The symbols move the points like this.
mego γ lazu
mego χ gole
mego φ tagu
mego β gobe
bope γ sule
bope χ sude
bope φ duve
bope β dere
gogi γ zeto
gogi χ kari
gogi φ giki
gogi β sizu
tafe γ tase
tafe χ fado
tafe φ maso
tafe β diti
bodu γ nisu
bodu χ zuga
bodu φ mire
bodu β deka
lebu γ visi
lebu χ tafe
lebu φ diti
lebu β rivi
lazu γ duve
lazu χ defe
lazu φ tave
lazu β babo
kuri γ bope
kuri χ dusi
kuri φ lazu
kuri β nufe
kefi γ moko
kefi χ zusi
kefi φ tame
kefi β tafa
laki γ bera
laki χ rivi
laki φ sulu
laki β rina
niti γ bodu
niti χ keto
niti φ tibu
niti β paku
vute γ tuze
vute χ kuza
vute φ gogi
vute β nisu
sasu γ tigo
sasu χ vana
sasu φ kuri
sasu β kune
gupu γ gepo
gupu χ nibi
gupu φ kefi
gupu β sumu
mela γ kuri
mela χ dere
mela φ mego
mela β siza
gepo γ zinu
gepo χ sifu
gepo φ moko
gepo β tilu
sebe γ rivi
sebe χ rage
sebe φ zedo
sebe β gibo
pugi γ mela
pugi χ nufe
pugi φ nuli
pugi β muko
zano γ sasu
zano χ mete
zano φ mela
zano β tado
zedo γ pizu
zedo χ gufa
zedo φ sifu
zedo β gepo
reki γ bibu
reki χ liro
reki φ bedo
reki β poka
zato γ napi
zato χ gupu
zato φ sumu
zato β bovu
guse γ vova
guse χ vuvi
guse φ mata
guse β dane
kuza γ pepe
kuza χ peti
kuza φ kari
kuza β gogi
sumu γ tilu
sumu χ kefi
sumu φ tafa
sumu β zuno
bedo γ kapa
bedo χ lata
bedo φ role
bedo β zono
tagu γ tave
tagu χ tuze
tagu φ dotu
tagu β paro
deka γ keto
deka χ mire
deka φ vuku
deka β kise
kebe γ mavu
kebe χ tigo
kebe φ mete
kebe β zano
zono γ gazo
zono χ role
zono φ sude
zono β bope
nibi γ sifu
nibi χ pigu
nibi φ zusi
nibi β kefi
tado γ kune
tado χ mela
tado φ siza
tado β defe
zemo γ bego
zemo χ bodi
zemo φ mavu
zemo β lata
kune γ mete
kune χ kuri
kune φ nufe
kune β pugi
giki γ niti
giki χ deka
giki φ kise
giki β dibo
sule γ role
sule χ zano
sule φ tado
sule β dusi
zeto γ peti
zeto χ nusu
zeto φ niti
zeto β fuso
buki γ riru
buki χ lebu
buki φ rivi
buki β laki
novo γ mutu
novo χ napi
novo φ tire
novo β pigu
tuze γ nota
tuze χ pepe
tuze φ zeto
tuze β dotu
lese γ zedo
lese χ zinu
lese φ nibi
lese β gupu
bami γ tagu
bami χ vute
bami φ nisu
bami β nusu
bibu γ tame
bibu χ dota
bibu φ kapa
bibu β kevi
gufa γ fuve
gufa χ mutu
gufa φ zato
gufa β sifu
vova γ kise
vova χ dezo
vova φ kipe
vova β poge
nusu γ paro
nusu χ nisu
nusu φ keto
nusu β niti
zuga γ gogi
zuga χ fuso
zuga φ tatu
zuga β mire
peti γ bami
peti χ paro
peti φ bodu
peti β kari
binu γ guse
binu χ poge
binu φ tase
binu β visi
dere γ dusi
dere χ duve
dere φ gole
dere β mego
nopu γ dogi
nopu χ zuno
nopu φ bego
nopu β dota
zuno γ kavi
zuno χ tafa
zuno φ reki
zuno β bego
poka γ kevi
poka χ bedo
poka φ zono
poka β tigo
paro γ vute
paro χ dotu
paro φ zuga
paro β bodu
bodi γ reki
bodi χ kevi
bodi φ pemi
bodi β mavu
pime γ tatu
pime χ dibo
pime φ guse
pime β zuto
keto γ zuga
keto χ sizu
keto φ pime
keto β tibu
bovu γ tire
bovu χ sumu
bovu φ zuno
bovu β nopu
riru γ fatu
riru χ visi
riru φ zuda
riru β bera
mete γ vana
mete χ bope
mete φ dere
mete β mela
dotu γ kuza
dotu χ zeto
dotu φ fuso
dotu β zuga
fado γ buki
fado χ bera
fado φ sebe
fado β maso
nolu γ zuno
nolu χ nagu
nolu φ bodi
nolu β zemo
mutu γ gibo
mutu χ lese
mutu φ gupu
mutu β zato
bego γ nagu
bego χ reki
bego φ poka
bego β koba
tave γ muko
tave χ nota
tave φ kuza
tave β vute
vana γ zono
vana χ sule
vana φ dusi
vana β kuri
pizu γ gudi
pizu χ fuve
pizu φ novo
pizu β zinu
role γ kebe
role χ sasu
role φ kune
role β sude
pigu γ zato
pigu χ tire
pigu φ dogi
pigu β zusi
fuve γ rina
fuve χ gibo
fuve φ napi
fuve β novo
moko γ pigu
moko χ bovu
moko φ nopu
moko β gugi
tigo γ pemi
tigo χ zono
tigo φ bope
tigo β mete
lata γ koba
lata χ mavu
lata φ sasu
lata β role
sizu γ fuso
sizu χ giki
sizu φ dibo
sizu β pime
fatu γ binu
fatu χ dane
fatu φ tafe
fatu β lebu
zusi γ bovu
zusi χ dogi
zusi φ nolu
zusi β tame
poge γ vuvi
poge χ kipe
poge φ buki
poge β tase
zuto γ kezo
zuto χ guse
zuto φ dane
zuto β fatu
duve γ tado
duve χ pugi
duve φ muko
duve β gole
luva γ fado
luva χ laki
luva φ rina
luva β gudi
vuvi γ dezo
vuvi χ pere
vuvi φ riru
vuvi β mata
gobe γ babo
gobe χ tagu
gobe φ paro
gobe β peti
kavi γ kefi
kavi χ gugi
kavi φ bibu
kavi β nagu
kise γ tibu
kise χ vuku
kise φ pere
kise β vuvi
gole γ defe
gole χ muko
gole φ tuze
gole β tagu
kari γ nusu
kari χ bodu
kari φ deka
kari β giki
tatu γ giki
tatu χ paku
tatu φ vova
tatu β kezo
tire γ gupu
tire χ tilu
tire φ kavi
tire β dogi
babo γ gole
babo χ tave
babo φ vute
babo β bami
nisu γ dotu
nisu χ gogi
nisu φ sizu
nisu β keto
dezo γ vuku
dezo χ zuto
dezo φ fatu
dezo β kipe
rivi γ zuda
rivi χ diti
rivi φ pizu
rivi β sulu
gudi γ maso
gudi χ rina
gudi φ mutu
gudi β gufa
nuli γ mego
nuli χ babo
nuli φ bami
nuli β pepe
dibo γ paku
dibo χ kise
dibo φ vuvi
dibo β guse
mata γ kipe
mata χ riru
mata φ bera
mata β fado
pemi γ bedo
pemi χ gazo
pemi φ sule
pemi β vana
kapa γ zemo
kapa χ koba
kapa φ kebe
kapa β gazo
nota γ nuli
nota χ gobe
nota φ peti
nota β kuza
dusi γ sude
dusi χ tado
dusi φ defe
dusi β lazu
tafa γ gugi
tafa χ tame
tafa φ liro
tafa β reki
napi γ lese
napi χ gepo
napi φ tilu
napi β tire
kezo γ dibo
kezo χ vova
kezo φ poge
kezo β binu
paku γ deka
paku χ tibu
paku φ dezo
paku β vova
kipe γ pere
kipe χ fatu
kipe φ lebu
kipe β buki
gazo γ lata
gazo χ kebe
gazo φ zano
gazo β sule
pepe γ gobe
pepe χ bami
pepe φ nusu
pepe β zeto
fuso γ kari
fuso χ niti
fuso φ paku
fuso β tatu
dane γ poge
dane χ mata
dane φ fado
dane β tafe
nufe γ dere
nufe χ lazu
nufe φ babo
nufe β nuli
gugi γ zusi
gugi χ nopu
gugi φ dota
gugi β bibu
tase γ mata
tase χ buki
tase φ laki
tase β luva
diti γ luva
diti χ maso
diti φ fuve
diti β pizu
defe γ pugi
defe χ siza
defe φ nota
defe β tave
sude γ zano
sude χ kune
sude φ pugi
sude β duve
siza γ nufe
siza χ mego
siza φ gobe
siza β nota
dogi γ sumu
dogi χ kavi
dogi φ nagu
dogi β nolu
maso γ laki
maso χ sebe
maso φ gibo
maso β fuve
zinu γ gufa
zinu χ novo
zinu φ pigu
zinu β nibi
zuda γ tafe
zuda χ luva
zuda φ gudi
zuda β rage
liro γ dota
liro χ zemo
liro φ lata
liro β bedo
muko γ siza
muko χ nuli
muko φ pepe
muko β tuze
rage γ diti
rage χ gudi
rage φ gufa
rage β zedo
vuku γ pime
vuku χ kezo
vuku φ binu
vuku β pere
sifu γ novo
sifu χ zato
sifu φ bovu
sifu β moko
sulu γ rage
sulu χ pizu
sulu φ zinu
sulu β lese
pere γ zuto
pere χ binu
pere φ visi
pere β riru
bera γ lebu
bera χ zuda
bera φ rage
bera β sebe
dota γ nolu
dota χ bego
dota φ koba
dota β kapa
tame γ nopu
tame χ nolu
tame φ zemo
tame β liro
gibo γ sulu
gibo χ zedo
gibo φ gepo
gibo β napi
tilu γ nibi
tilu χ moko
tilu φ gugi
tilu β kavi
visi γ dane
visi χ tase
visi φ luva
visi β zuda
mavu γ poka
mavu χ pemi
mavu φ vana
mavu β sasu
nagu γ tafa
nagu χ bibu
nagu φ kevi
nagu β bodi
mire γ sizu
mire χ tatu
mire φ kezo
mire β vuku
kevi γ liro
kevi χ kapa
kevi φ gazo
kevi β pemi
tibu γ mire
tibu χ pime
tibu φ zuto
tibu β dezo
koba γ bodi
koba χ poka
koba φ tigo
koba β kebe
rina γ sebe
rina χ sulu
rina φ lese
rina β mutu

The rows follow the links: the fewer symbols apart two points are, the more alike their rows tend to be.

Each row is also shifted at random along 9 hidden directions that mean nothing.

Some points, each with a row of numbers:
moko -> [ 16, -23,   0,  10,  12,   0, -18,  26,  -2,  16, -44,   6, -48,   6,   4,   3,  18, -25, -22,  -8,  32, -41,  -6,  41, -25]
zono -> [ -6,  -8,  15,   1,   6,   5, -18, -29,  29, -10,   4,  14, -70,   2, -18, -19,  12, -14,  21,   5,   8, -45, -21, -29,  23]
binu -> [ -2,  13,  -2, -53,  -7,   1,  -1, -31,  -2,  -3, -32,   2,  86, -10,  30,   9, -19,  43, -38, -40, -16, -23,  33,  -7, -61]
gole -> [  8,  12,  15, -30,  17, -16,  16, -15,  20,   0, -10,  -1, -34,   6, -31,  -6,  16, -11,  51,  -3, -19, -35, -20, -30,  12]
bibu -> [ 14, -11,  26,  33,  -2, -11, -25, -17,  16,  -1,  -3,  -9,  35, -31, -13,  -4, -48,  29, -18, -22,  22, -63,   1,  43,   6]
tigo -> [ -4,  -4,  10,   5,   5,  18, -13,   9,   5,  12,  11,  24,  -6,   7,  -4, -27,  21, -12,  -4,  37,  11,  48,  19, -30, -13]
zuto -> [ 10,  18, -37,  30, -27,  14,  11,   8,   6, -40, -74,  38, -18,  -3,  41,   1, -15,  41,  17,   9, -21, -77,  22, -50, -71]
vute -> [ 19,  15,  16, -34,  -7,  20,  29,  12,   1,  -1, -34,  12,  11,  18,  11, -23,  27, -44, -11,  -3, -28, -23,   2,  24, -42]
babo -> [ 15,   9,  17, -17,  20,   5,  20,  -5,   8,  12,  -8, -15, -42,  23, -15, -14,  18, -33,  19,  -1, -19,   5, -19,  -1,  -4]
rage -> [ -5,  -2, -21, -47,  33,  21, -11, -14,   7,  -3, -55, -96,  -4, -12,  40,  -6, -57,  27,   5, -33,  17, -20,  12, -56, -33]
tuze -> [ -5,   9,  -5, -28,  -8,  29,  28,   2,  16, -23, -11,  -2, -84,  25,   4, -23,  26,   4,  24,  20, -23,  14, -41, -29, -17]
sude -> [ 24,   6,  39,  12,  -2,   3,  -7, -21,  15,  -9,  -5,  -2,  30, -14, -14, -30, -12, -22,  17,  -8,  -2, -28,  -2,   9, -34]
gupu -> [-34, -22, -18,  18,  -7, -33,  -9,  42,  -8,   5,   7,  41, -10,  -6,  -6,  28,   3, -41, -20,  17,  28, -25,  13,  34,  44]
kevi -> [ -6, -16,  12, -30,   0, -10, -23,  -9,  16,  -8, -30, -41, -12,  -9, -26,  -5,  26,  41, -14,  15,  20,  -6,   1, -18,   7]
mela -> [-45,  -4,  20, -31, -14, -26,   8,  23,   7,  -2,  -4,  14,  49,   3, -20, -11,  67,  42, -25,  37, -14, -26,  24,  38, -44]
nusu -> [-19,  12, -10,  32, -15,   6,  32,  13,   1, -21,   0, -63, -28,  14,   0,  -1, -23,  25, -21,  22, -27,  16, -18,  27,  29]
rivi -> [-44,  -8, -22, -36,  39, -14,  -4,   2, -13,  32,  12, -44,  32,  -2,  20,  16,  11,  23,  -9, -12,   5, -38,  39,  -7,  41]
mego -> [-14,  -3,  15, -36,  -2,   0,  18,  18, -11,  15,  24,  24, -41,  40, -23,  -5, 107, -18,  -8,  32, -16,  77, -28,  34, -32]
kuri -> [-30,   3,  11,  -7, -15,  -9,   2,  -5,  28, -34, -17, -20,  -1, -11, -14, -22, -17,  -9,   9,  24,  -5, -41,   3, -25,  13]
giki -> [-18,   3,   3,  -6,  32, -15,  19, -34,   7,  24,  -8, -82, -28,  22, -12,  17, -17,  76, -42, -27, -29, -24, -15,  37,  29]
kise -> [ -1,   9, -13,  21,  25,  11,  14, -19,  -2,  16, -10, -65, -23,  17,  18,   2, -28,  -6, -32, -20, -23, -34,   9,   9,  50]
gibo -> [  3, -12, -15,  34,  -7,   1, -14,  -4,  -5, -21,  31, -22, -37, -20,   8,  13,  -8,  24,  43, -22,  18, -18, -47,  20,   9]
kapa -> [ -3, -10,  20,  44,   6, -25, -26, -29,  26,  -1,   8,  -5, -13, -20, -34,   4, -62,  26,  -6,  -1,  20, -24,  -5,  -2,  32]
tame -> [ 25, -15,  -3,  13, -21,  29, -20,   2,   4, -30,   0, -35, -50, -12,   1, -16,   1, -27,  12,   7,  30,  19, -35, -16,  42]
zuga -> [ 10,  13,  -5,  13, -16, -17,  30,  14,  -5,  -8, -32,  -1,  -8,  15, -10,  13,  11, -49, -22,   1, -30, -33,   2,  34,  23]
dibo -> [  1,   6, -12,  35,   2,  21,  12, -17,  -2,   3, -10,   3, -67,  31,  21,   5, -18, -12, -43, -12, -22,   4, -15,  20,  -7]
paku -> [ 13,  14, -18,  69,  11,  12,  23,   9, -22,  20,  27, -14, -32,  25,   8,  10, -17, -27, -13,  12, -22,  48,   2,  10,  50]
zato -> [-28, -20,  -7, -38,   2, -35, -13,  14,   5,   4, -16,  11,  11, -14,  -9,  27, -10, -35, -19, -18,  26, -56,  10,  18,  40]
visi -> [-26,  -1, -16, -47,   0, -18,  -5, -15, -12,   4, -20, -12,  31,   8,  15,  28,  21,  15, -44, -23,  -5,  19,  17,   6, -33]
novo -> [ 34, -13,  10,  30,  -8, -21, -17,   5, -11,  -3,  -6,  35,  14, -19,  -7,  23,  -7, -16,  15, -39,  21, -34, -24,  61, -45]
maso -> [ 24,  -1,   1,   2,  31,   0, -14, -19, -29,  39,  75,  27,  51, -12,  11,  15,   3, -40,  44, -45,   9,  14,   4,   6,  34]
sule -> [-30,  -4,  18,   9,  -9,  17,  -8,  -4,  18,  -6,  19,  31,  -2,   3,   2, -32,  -9,   4, -22,  32,   5,  24,   9,  -8, -28]
mavu -> [  8,  -5,  21,  26,  16, -10, -22, -18,  16,  15,   8,  21, -10,  -5, -25,  -8, -22, -20,   1,   4,  15,  -9,   9, -15,  21]
vuvi -> [ 16,  15, -14, -20,   8,  13,   5, -22, -12,   0, -11, -68,  54, -10,  24,   2,  -3,  56,   5, -25, -18, -14,  21, -23,   3]
laki -> [-20,  -2, -20,  -6,  33,  -8,  -9, -12, -13,  27,  46, -13,  14,  -4,  11,  21,   1,  47,  29, -16,   5,  13,  10, -23,  23]

Complete each set of four: the symbols that take the first to the second take the third to the fourth, perhaps in another order.
Answer with the point's name.
[ 31,  18, -11,  29,  11,   8,  15,   9, -20,  22, -23,  15,  41,   8,  26,   1,  15, -10,  -4,  -8, -24, -53,  44,  10, -11]
: [-24,   5, -32, -27,  16, -18,   0,  20,  -9,  13, -45,  12,  39,  -1,  25,  20,  -6, -13,  -5,   1,   3, -24,  62, -50, -21]
:: [  7,  -8,  11,  -2,  -8,  -9, -20,  10,  14,  -3, -44,  39,   4,  -5, -17,  -8,  12,  18, -10,  26,  19,   0,  23, -25, -51]
: tado

[ 23,  15,   4,  -9,   6, -11,  22, -19,   6,   0, -36, -27, -12,  13, -12,  13,  -6,  49,  -3, -22, -30, -21, -15,  10, -22]
: [-34,   1, -50,  55,  17, -30,   3,  26, -10,   0, -11, -24, -30,  -2,  12,  29, -12, -12,  27,  21,   1, -55,  34, -32,  62]
:: [ 11,  17,   5,   3, -10,   9,  29,   7,   6, -15, -21, -17,   8,   4,   4, -13, -15,   7,   5,   1, -28, -34,  -5,  14,  -9]
: fatu

[ 60,   1,  19, -16,   2,  11, -20,   1,  -8,   4, -11, -49,  84, -36,  -8, -18, -13, -33,  27, -10,  26,   9,  26, -28,  38]
: [ 36,   5,  42,   1,  13,   1,  -3, -12,  -1,  10,  -4, -59,  51, -10, -21, -32,  30, -23,  12,  -9,  -4, -23,   3,  37, -16]
:: [ 15,  15,   7, -29,  24, -10,  17, -35,   0,  27,  11, -13,  17,  10, -12,  14, -11,  33,  -2, -33, -28,  -4,   0,  -5,  28]
: tafe

[ 25,  17, -15, -15,  -1,  15,  19, -11,  -9,   3,   7,  26, -35,  21,   3,  10,  10, -48,  13,  -5, -23,  49,  -9, -45,  36]
: [  2,  16,   2, -18,   6,  25,   1, -61,   6,   3,  29,  -1,  31,  -2,  29,   3, -89,  23, -28, -51, -17,  34,  -3, -26,   1]
:: [-13,   1,  30,  -7,  -8, -27,   7, -18,  22, -10, -15,  20, -18,   7, -31,  -3,  -5, -55, -12,  -8, -13, -29, -18,  30, -15]
: babo

[ 16,   1,  34,  20, -20, -10,  -1, -23,  14, -23,  17,  32, -29,   0, -33,  -9,  19, -17,  27,  -4,  -8,   6, -48,  28, -38]
: [ 15,  16, -25,  62, -13,  24,  12,   7, -14, -14, -38,  -6,  -2,   8,  41,   0, -33,   5, -23,   5, -18,  -6,  20,  -2, -44]
:: [ 44,  -9,   3, -19,   9,  10, -16, -11, -21,   0,  22, -63,  16, -21,   3,   6,  30,  10,  50, -44,  19,  16, -38,  21,  -1]
: sasu

[-36, -20,   7, -16, -11, -14, -18,   6,  10,   1,   7,   8,  -6,   1, -24,   1,  25, -15, -47,  31,  21,  25,  13,   3,  43]
: [ -5, -12,  16,  29,   8,   4, -19,  -8,  10,  10,  22,  30, -47,   8, -18, -15,  34,  22,  10,  23,  10,  -2,  -9,   0,  -6]
:: [ 17,  22,   6,  25,  26,  -8,  34,  54, -18,  38, -18,  -1,  69,   9,  -1, -20,  15, -36,  21,  39, -23, -24,  66,   5,   0]
: kuza

[ 23,  -8,   8,  10, -24,  17, -18,  17,  -6, -13,  -5,  -7,  27, -17,   0, -15,  -8, -50, -15,  15,  27,  40,   8,  -4,  20]
: [ 44,  15,  19,  22, -15,  -4,   8,   9,   6, -26, -37,   2,  -3,  -5, -24, -19,  11, -48,  54,  17,  -8,  11, -10, -24, -47]
:: [  0,  15,  10,   8,   2,  18,  32,  16,   5,   4, -27,  -8,  15,  17,  17, -26, -42, -54, -35,   7, -25, -13,  19,  25, -13]
: vuvi

[ 19, -13,  -5,  -3,  -1, -14, -12,  27, -23,  15,  23,  19,  24, -13, -10,  19,  18, -44,  18,  -5,  30,  39,  -1,  15,  26]
: [ 76,  -5,  38, -17,  -1,  32, -30, -24,  -4,  13,  18,  36,  57, -28,   3, -20, -28, -20,  21, -44,  30,  36, -12,  -2, -36]
:: [  2,   8,  18,   9,   3, -24,  13, -10,  10,  -1,  29,  24, -23,   5, -40,   1,  19,  -6,  51,  10, -17,   3, -25,  -4,  14]
: kuza

[ -2,   3, -27,  -5,  -7, -31,  -1,   5, -25,   0,   5,  18,  27,  -4,  -1,  37,  66, -13,  23,  -6, -10, -24,  19,  -3,  21]
: [-30,  -3, -23, -75,  -5,   4, -12, -15,  16, -27,   2,  26,  24, -30,  29,   7, -43,  23,  38, -27,  16, -35,   3, -77,  -3]
:: [ 35,   9,  -7,  25, -10,  28,   4, -19, -25,  -2,  10, -13,  -5,  11,  24,   4,  27, -25, -12, -26, -16,  28, -17,  27, -11]
: zuda

[-28,  -6,  27,  11,   3,  13, -12, -22,  16,   2,  44,   4,  -2,  -1,  -8, -29, -19, -11, -21,  14,   4,  11,  -2,   9,  19]
: [-31,   3,   8,  16,   5, -29,  18,   4,  13,   1,  21,  12, -35,  14, -34,   3,  10, -18,  15,  23, -18, -15, -11,  11,  37]
:: [-40,   5, -35,  -7, -26,   7,   5,  -4,  -4, -30, -21, -27,   2,   3,  33,  16, -21,  41, -45,  10,  -9,  41,  11, -26, -26]
: diti

[ 19,   6, -10,   8,  -2,  24,   9, -17,  -9,   1, -25,   0, -33,  23,  28,   0,  20, -32, -29, -23, -21, -23,  -6,  18, -14]
: [-46,   0, -15, -36,   9, -18,  -9, -36,   3,   6,  17,  30,  24,   1,  13,  32, -60,  27, -36, -30,   1,  48,  13, -30, -24]
:: [-24, -18,   2,   9, -16,   6, -18,  10,  11, -16,  -6, -33,  -2, -14,   2, -10, -11,  47, -40,  20,  25, -13,   0,  21,  10]
: kebe

[-40,   5,   4, -21,  10, -11,  25,   6,  23,   2, -12,  14, -37,  20,  -6,  -9,  -5, -28, -13,  11, -24, -67,   4,   7,  25]
: [-24,  10, -25,  27, -27,   9,  34,  29, -18, -10,  18,   5, -41,  37,   2,  14,   8, -18, -45,  44, -26, 113, -11,   9,  24]
:: [ 25,  14,  38,  -7,  22, -33,  10, -10,   6,  19, -17, -18,  60, -10, -36,  -9,  -2,  -7,  28, -13, -17, -40,  16,  18, -24]
: paro

[ 23,  14, -12,  26,   6,  29,  12,   1, -26,  16,  -9, -31,  20,  16,  33,  -4,   8, -11, -32,  -7, -19,  17,  22,  19, -11]
: [ -1,  -2, -20, -18,  18,  12,  -8,   7, -10,   9, -40,  -5,  -6,   6,  37,   4, -15, -45,  -8, -19,  13,  -3,  23, -23, -40]
:: [-53,   6, -26,   6,  -7, -13,  34,  30,  -5,   5, -23, -14, -22,  34,   6,  19,  15,  16, -73,  37, -29,   8,  25,  28,  24]
: riru

[ 23, -19, -13, -34,  -7,   7, -11,  22, -30,  -9,   6, -67, -17,  -6,   0,   9, 106,  -3,  36, -10,  21,  22, -39,  30,  10]
: [-16, -20, -26,   9,   8,  10,  -8,  58,  -8,   9, -37, -33, -35,   3,  17,  -7,  15, -34, -26,  39,  34, -12,  27,  -5,  38]
:: [  0,   4, -30,   3,   3,  -9,  -2,  24, -17,   4, -56,  38,   5,   9,  26,  20,  19,  -3,  -1,   6,   1,   0,  37, -25, -84]
: gibo

[-10,  -5,  -6,  29,   3,   5, -10,  11,  22, -14, -31,   3, -67,   3,  -8, -23,  10,  11,  18,  45,  11, -27,   8, -51,  -2]
: [-43,   1,   5,  45,  -9,   1,   0,  15,  15, -14,  28,  -5,  10,  -9,  -5, -27, -17,  15,  -1,  51,   0, -16,  23, -10,  29]
:: [ -4, -15,   4,  23,  24, -33, -16,  -1,   0,  18,   9, -44,  28, -26, -15,  26, -56,  55,   5, -31,  25, -34,  -3,  36,  17]
: bovu

[ 24,  11, -20,  21,   6,  -8,  -6, -22, -13,  -8, -20, -30,   8,  -6,   9,  26, -32,  11,  17, -28,  -4,  37,  -1, -30, -34]
: [ -9,  -9, -14,  -8,  15,   4, -13, -13,  -6,  -4,  29, -66,   8, -23,  17,   9, -27,  33,  32, -29,  17, -20, -17,  -4,  34]
:: [ 32,   8,  -8,  30,  15,  -1,  -8, -22, -18,   8, -36, -26,   4,   8,  16,  21, -59, -64, -28, -41,   2,  58,   6,   0, -48]
: gibo

[  2, -13,  14, -25, -19,  -2, -26, -22,  18, -22,   0,  -1,   0, -20, -20,  -4, -12,   5,  -4,  -4,  24,   4, -17, -19,  25]
: [ 42,  19,  12,  63, -13, -15,   8,   8,  13, -33, -38,   3, -10, -16, -26, -15, -25,  -6,  74,  22, -10, -24,  -7, -32, -47]
:: [ 13, -14,  13, -41, -13,  -7, -24, -10,  14, -19, -35, -20,   0, -18, -22,  -6,  33,  -8,  -1,  -3,  21, -30,  -6, -14,  17]
: duve

[ 38,  19,   6,  39,  -6,   9,  33,  22, -10,  -5, -23, -23,  23,   3,   4, -16,  -4, -39,  15,   5, -27, -31,   6,  31,   1]
: [-26,  14, -33,  35, -14,  20,  15,   7,  -4, -12,   1,  24,   1,   9,  38,   3, -41,  49, -23,  22, -21,   7,  28, -31, -12]
:: [-22,  -3, -25,  25,  21, -29,  -6, -25,  -3,   4,  13, -30, -40,   0,  -4,  36, -24, -18,  10, -27,  -1, -31,  -6,  -6,  60]
: gepo

[ -6,   3, -17, -39, -11,  -6,  -6, -42,   2, -27, -25, -28, -22,   0,  10,  25,  -9, -22, -12, -39,  -6,  13, -21, -28,  -1]
: [-34,   4, -38, -15,  25,  -4,   2,  19, -14,  15, -21, -37,  27,   3,  30,  13, -25,  13,  -9,  14,   7,  32,  53, -57,  -1]
:: [  8,  10,  -2, -15, -25,  23,  32,  23,  -6, -21, -46, -39, -23,  26,  14, -15,  22, -46, -41,  14, -24,  28, -14,  32, -22]
: keto

